Below are the code and all the weights of a small trained network. Each question names an input and a class and asks about switching units off, where a switched-off unit gives its printed mean instead of its output.

import numpy as np


def w(rows, s, z=0):
    codes = np.array(rows[::2]) - 128.0
    scale = np.full(codes.shape[1], s)
    scale[-1] = z or s
    return codes * scale


def norm(h):
    return h / np.sqrt((h * h).mean(-1, keepdims=True) + 1e-5)


def f(y):
    return np.maximum(y, 0)


def log_softmax(a):
    a = a - a.max(-1, keepdims=True)
    return a - np.log(np.exp(a).sum(-1, keepdims=True))


def net(x, mask):
    res = np.array(x, float).reshape(1, 8) / 4 @ E
    u = 0
    for l in range(3):
        y = f(norm(res) @ A[l][:, :-1].T + A[l][:, -1])
        res = res + np.where(mask[u : u + 9], y, B[l][:, -1]) @ B[l][:, :-1]
        u += 9
    return log_softmax(norm(res)[-1] @ U[:, :-1].T + U[:, -1])


A, B = {}, {}
E = w([
[94,210,1,226,179,243],'x0',
[127,220,144,130,148,145],'x1',
[117,103,101,99,23,104],'x2',
[178,133,27,151,88,70],'x3',
[144,103,132,101,152,99],'x4',
[49,75,194,96,102,240],'x5',
[190,123,149,60,236,99],'x6',
[133,180,162,221,85,72],'x7',
],0.0031)
A[0] = w([
[179,140,145,87,52,93,150],'0.n1',
[206,89,191,124,196,196,72],'0.n2',
[177,73,226,135,182,211,162],'0.n3',
[180,193,30,102,113,139,135],'0.n4',
[86,81,203,87,91,153,152],'0.n5',
[155,72,151,102,35,3,53],'0.n6',
[155,203,107,165,188,106,134],'0.n7',
[92,185,74,130,170,210,246],'0.n8',
[192,170,59,100,179,145,179],'0.n9',
],0.0056,0.0013)
B[0] = w([
[179,3,126,175,83,167,201],'0.n1',
[142,122,175,64,113,92,194],'0.n2',
[145,179,160,74,131,137,222],'0.n3',
[197,165,101,136,111,96,219],'0.n4',
[173,159,65,175,217,42,228],'0.n5',
[110,76,194,198,28,103,255],'0.n6',
[141,141,92,110,93,95,212],'0.n7',
[112,100,182,121,20,128,243],'0.n8',
[204,77,118,132,122,79,226],'0.n9',
],0.0042,0.0039)
A[1] = w([
[126,120,198,27,135,125,75],'1.n1',
[49,186,120,111,99,148,99],'1.n2',
[107,141,190,10,241,144,25],'1.n3',
[93,124,137,187,154,175,5],'1.n4',
[135,155,242,84,184,129,39],'1.n5',
[122,82,204,146,255,166,105],'1.n6',
[159,136,56,134,182,103,64],'1.n7',
[226,58,186,61,98,90,186],'1.n8',
[88,126,53,214,122,201,160],'1.n9',
],0.0052,0.0013)
B[1] = w([
[109,137,152,109,168,97,181],'1.n1',
[166,201,69,130,119,203,148],'1.n2',
[132,101,202,51,176,108,184],'1.n3',
[119,161,84,171,122,142,139],'1.n4',
[124,70,154,168,200,175,177],'1.n5',
[172,121,136,3,123,175,163],'1.n6',
[162,154,128,143,143,29,156],'1.n7',
[38,145,74,124,172,169,254],'1.n8',
[121,176,153,129,163,146,172],'1.n9',
],0.0056,0.0059)
A[2] = w([
[130,158,121,173,123,213,11],'2.n1',
[88,35,233,185,71,30,23],'2.n2',
[108,181,130,155,104,223,27],'2.n3',
[158,145,102,169,57,114,218],'2.n4',
[122,92,65,175,107,137,26],'2.n5',
[129,94,165,89,129,62,227],'2.n6',
[100,146,173,78,146,153,21],'2.n7',
[113,172,169,170,135,89,254],'2.n8',
[159,139,3,162,165,71,78],'2.n9',
],0.006,0.00096)
B[2] = w([
[84,254,164,149,76,154,173],'2.n1',
[188,114,144,129,5,176,254],'2.n2',
[14,231,91,177,153,197,186],'2.n3',
[129,170,187,96,252,165,231],'2.n4',
[98,133,120,85,161,127,181],'2.n5',
[78,101,90,157,59,240,219],'2.n6',
[159,143,197,124,200,64,180],'2.n7',
[155,33,76,86,103,116,176],'2.n8',
[161,124,119,160,168,44,236],'2.n9',
],0.0053,0.0044)
U = w([
[145,50,152,146,10,139,227],'0',
[56,244,105,170,131,202,141],'1',
[216,165,51,174,154,26,140],'2',
[96,90,224,32,208,165,125],'3',
[68,89,42,84,145,118,3],'4',
],0.012,0.0044)

Each question gives the input, the list of numbers given to net, and the class t.
The units are the neurons (one row each of A and B). Each row of codes is followed by its name. A weight is (code - 128) times the scale printed after its matrix; where a second scale follows, it is the last column's (A, B and U).
mask holds one flag per neuron, layer by layer. A switched-off neuron (its flag False) gives its mean, the last column of its row in B, instead of its output. The means were averaged over made-up inputs and are rounded, as every weight is.
A unit's drop is (log p(t) with every unit on - log p(t) with that unit switched off) / (log p(t) with every unit on - log p(t) with every unit switched off).
The circuit of an input: a set's keep is (log p(t) with only the set's units on - log p(t) with every unit switched off) / (log p(t) with every unit on - log p(t) with every unit switched off). Starting from the 12 units with the biggest drops (on a tie, the unit counted first), units are removed one at a time, each time the one whose removal leaves the highest keep (on an exact tie, the one counted first), for as long as the keep stays at least 0.8.
units of the circuit, in order: the units of the circuit, biggest drop first
unit that matters most: the unit with the biggest drop
top k neurons: the k neurons with the biggest drops, biggest first
top k neurons in layer l: the k neurons of layer l with the biggest drops, biggest first
drop of u: that unit's drop, to one decimal
input [2,0,5,4,-6,4,6,-7], class 4: unit that matters most	2.n4
input [2,3,4,4,-2,3,5,-6], class 4: units of the circuit, in order	[1.n8; 2.n4; 0.n9]
input [-4,0,6,7,0,-5,7,3], class 0: units of the circuit, in order	[0.n6; 2.n2]
input [5,3,5,-3,4,-4,-1,7], class 2: top 4 neurons in layer 0	[0.n4; 0.n7; 0.n6; 0.n3]
input [8,-1,-6,0,-7,-8,-5,2], class 2: top 2 neurons in layer 2	[2.n9; 2.n6]
input [3,4,-5,8,-5,-2,-6,-2], class 2: top 2 neurons in layer 0	[0.n4; 0.n9]
input [4,-3,0,-3,2,-3,7,0], class 2: top 2 neurons	[0.n9; 0.n7]
input [2,-3,-4,-4,-1,-4,0,5], class 2: top 2 neurons	[0.n6; 1.n3]
input [-4,8,1,-1,-3,-4,2,-1], class 0: top 3 neurons	[0.n5; 0.n6; 1.n2]
input [-1,-7,1,6,5,7,1,-4], class 4: top 2 neurons	[1.n8; 0.n8]
input [3,-8,8,2,-7,0,-5,-7], class 1: top 2 neurons	[1.n9; 0.n9]
input [-2,-6,7,-1,0,-7,4,-2], class 0: drop of 0.n6	0.4
input [1,-6,6,-6,-8,-5,8,2], class 0: drop of 0.n6	0.9
input [8,3,-6,8,-5,-4,-5,1], class 2: top 2 neurons in layer 1	[1.n8; 1.n7]
